Here is a tiny trained network, its code and every weight. The questions are about switching its units off for an input and a target symbol, where a switched-off unit gives its printed mean instead of its output.

import numpy as np


def w(rows, s, z=0):
    codes = np.array(rows[::2]) - 128.0
    scale = np.full(codes.shape[1], s)
    scale[-1] = z or s
    return codes * scale


def f(y):
    return np.maximum(y, 0)


def softmax(a):
    e = np.exp(a - a.max(-1, keepdims=True))
    return e / e.sum(-1, keepdims=True)


def log_softmax(a):
    a = a - a.max(-1, keepdims=True)
    return a - np.log(np.exp(a).sum(-1, keepdims=True))


def net(x, mask):
    ids = ['αγεζηθλμξπσφψω'.index(c) for c in x.split()]
    T = len(ids)
    res = E[ids] + P[:T]
    q, k, v = (res @ M[0].T for M in (Q, K, V))
    z = softmax(np.where(np.tri(T) > 0, q @ k.T / 4**0.5, -1e9)) @ v
    res = res + np.where(mask[0], z, O[0][:, -1]) @ O[0][:, :-1]
    y = f(res @ A[0][:, :-1].T + A[0][:, -1])
    res = res + np.where(mask[1:9], y, B[0][:, -1]) @ B[0][:, :-1]
    return log_softmax(res[-1] @ U[:, :-1].T + U[:, -1])


Q, K, V, O, A, B = {}, {}, {}, {}, {}, {}
E = w([
[109,164,135,143,70,110,176],'α',
[78,139,153,100,66,53,131],'γ',
[128,93,152,115,189,109,180],'ε',
[110,95,170,188,53,161,189],'ζ',
[125,80,124,161,168,208,173],'η',
[85,124,108,67,131,70,130],'θ',
[84,162,84,68,106,123,130],'λ',
[80,62,156,123,111,157,111],'μ',
[155,175,108,131,179,132,220],'ξ',
[100,90,242,145,105,70,149],'π',
[124,35,251,194,126,161,149],'σ',
[119,253,151,82,141,74,157],'φ',
[17,139,116,142,49,248,175],'ψ',
[28,98,29,170,195,122,82],'ω',
],0.0054)
P = w([
[180,142,66,213,136,107,64],'0',
[125,3,145,122,63,89,244],'1',
[85,12,164,102,70,132,212],'2',
[81,47,189,46,61,154,155],'3',
[67,81,195,85,62,156,166],'4',
[54,85,201,101,74,165,168],'5',
[43,95,202,83,85,168,165],'6',
[38,124,201,99,100,166,171],'7',
[34,140,206,108,122,162,180],'8',
[30,149,226,101,155,159,175],'9',
[24,150,226,83,181,172,182],'10',
[36,144,217,68,207,169,190],'11',
],0.0044)
Q[0] = w([
[5,148,168,103,197,156,189],'head 1',
[41,65,147,108,86,145,217],'head 1',
[62,108,78,143,92,79,133],'head 1',
[116,157,125,210,123,108,166],'head 1',
],0.017)
K[0] = w([
[205,238,109,254,159,112,15],'head 1',
[70,141,106,175,247,93,48],'head 1',
[103,56,139,160,166,203,64],'head 1',
[113,159,97,98,105,185,42],'head 1',
],0.013)
V[0] = w([
[73,189,65,55,63,100,93],'head 1',
[74,64,95,70,188,129,74],'head 1',
[75,73,231,118,30,72,122],'head 1',
[159,156,149,88,169,2,120],'head 1',
],0.023)
O[0] = w([
[133,129,117,30,133,156,8,103],'head 1',
[14,93,108,112,149,54,100,74],'head 1',
[103,188,176,193,244,192,61,167],'head 1',
[96,236,127,173,41,110,60,2],'head 1',
],0.015,0.006)
A[0] = w([
[115,174,142,154,67,73,78,150],'neuron 1',
[121,123,179,119,166,186,78,92],'neuron 2',
[25,167,149,129,79,174,187,146],'neuron 3',
[172,119,112,49,144,117,103,148],'neuron 4',
[90,174,186,80,73,208,141,254],'neuron 5',
[128,132,187,37,73,81,114,64],'neuron 6',
[8,76,137,159,129,112,96,237],'neuron 7',
[75,114,178,85,83,143,39,98],'neuron 8',
],0.012,0.0027)
B[0] = w([
[97,199,161,84,161,16,158,177],'neuron 1',
[193,175,123,152,142,98,226,251],'neuron 2',
[104,152,180,7,151,105,124,234],'neuron 3',
[85,186,156,53,89,166,86,237],'neuron 4',
[209,94,8,100,183,199,130,216],'neuron 5',
[144,177,193,216,76,230,183,181],'neuron 6',
[56,115,36,163,191,204,156,193],'neuron 7',
[163,21,202,113,170,58,59,175],'neuron 8',
],0.012,0.011)
U = w([
[172,92,15,168,96,152,97,250],'α',
[185,66,63,134,144,40,107,38],'γ',
[69,164,105,88,91,36,113,132],'ε',
[180,74,160,218,143,142,150,147],'ζ',
[131,61,90,112,81,36,157,65],'η',
[76,113,141,98,163,54,48,53],'θ',
[132,114,153,162,104,196,26,156],'λ',
[56,91,43,151,147,143,113,219],'μ',
[151,149,100,141,43,118,158,30],'ξ',
[124,252,113,149,144,153,100,101],'π',
[103,143,225,178,154,98,150,166],'σ',
[156,176,144,96,78,94,75,122],'φ',
[144,100,150,45,162,176,175,151],'ψ',
[73,137,113,158,74,168,124,29],'ω',
],0.0042,0.0027)

Each question gives the input, a string of symbols that net reads in full, and the target symbol t.
The units are the heads (4 rows each of Q, K, V and O) and the neurons (one row each of A and B). Each row of codes is followed by its name. A weight is (code - 128) times the scale printed after its matrix; where a second scale follows, it is the last column's (O, A, B and U).
mask holds one flag per unit, heads first, then neurons. A switched-off unit (its flag False) gives its mean, the last column of its rows in O or B, instead of its output. The means were averaged over made-up inputs and are rounded, as every weight is.
A unit's drop is (log p(t) with every unit on - log p(t) with that unit switched off) / (log p(t) with every unit on - log p(t) with every unit switched off).
The circuit of an input: a set's keep is (log p(t) with only the set's units on - log p(t) with every unit switched off) / (log p(t) with every unit on - log p(t) with every unit switched off). Starting from all 9 units, units are removed one at a time, each time the one whose removal leaves the highest keep (on an exact tie, the one counted first), for as long as the keep stays at least 0.8.
circuit, biggest first: the units of the circuit, biggest drop first
top k neurons: the k neurons with the biggest drops, biggest first
drop when u is switched off: that unit's drop, to one decimal
input μ λ ω σ λ, target μ: circuit, biggest first => [head 1; neuron 7]
input λ η θ γ ζ α, target λ: circuit, biggest first => [head 1; neuron 6; neuron 8; neuron 2]
input ψ ψ λ σ ω, target μ: circuit, biggest first => [neuron 7; head 1; neuron 3]
input γ ψ π ψ ψ π ξ σ, target γ: top 2 neurons => [neuron 8; neuron 5]
input γ π ψ λ α, target γ: top neuron => [neuron 8]
input φ π ψ ω ψ σ λ α σ γ μ, target φ: top 2 neurons => [neuron 1; neuron 8]
input ω ξ φ ψ θ μ μ η λ π ψ γ, target ω: circuit, biggest first => [neuron 6; head 1; neuron 7]
input ψ ε ω γ λ ω λ α σ ω σ, target μ: circuit, biggest first => [head 1; neuron 7]
input μ θ λ μ ψ ψ ψ, target μ: top 2 neurons => [neuron 7; neuron 2]
input ζ ψ π ψ ψ ψ σ ψ λ σ π, target ζ: top 3 neurons => [neuron 3; neuron 4; neuron 1]
input λ σ π π ε π ψ ψ φ ψ ψ, target λ: circuit, biggest first => [head 1; neuron 6; neuron 8]
input θ γ π ζ, target θ: circuit, biggest first => [head 1; neuron 8]
input λ ψ σ ψ ψ θ, target λ: top 2 neurons => [neuron 6; neuron 8]
input γ α σ λ ψ μ ψ ξ ψ, target γ: top 3 neurons => [neuron 8; neuron 5; neuron 4]
input θ π ε ψ, target θ: top 3 neurons => [neuron 8; neuron 1; neuron 2]
input ζ ψ π ω π ψ μ, target ζ: top 4 neurons => [neuron 3; neuron 4; neuron 2; neuron 1]
input π ψ ψ ψ ψ π ψ ψ ψ α, target π: top 2 neurons => [neuron 8; neuron 2]
input φ ψ λ γ σ ψ σ, target φ: top 2 neurons => [neuron 1; neuron 8]
input ω σ ψ μ, target ω: top 2 neurons => [neuron 6; neuron 7]
input λ ψ λ ψ α σ ψ ψ μ, target λ: top 2 neurons => [neuron 6; neuron 8]
input ξ ψ σ ψ ω π π ψ π φ π, target ξ: top neuron => [neuron 6]
input θ γ ψ ψ φ σ ψ λ, target θ: top neuron => [neuron 8]
input ω ψ λ ψ μ ψ π ψ ψ π π, target ω: drop when neuron 5 is switched off => 0.1
input γ π λ ξ ζ, target γ: drop when neuron 4 is switched off => 0.2
input σ ψ ψ λ ψ σ, target σ: drop when head 1 is switched off => 1.0
input π α θ γ γ π μ λ γ, target π: drop when neuron 8 is switched off => 0.1
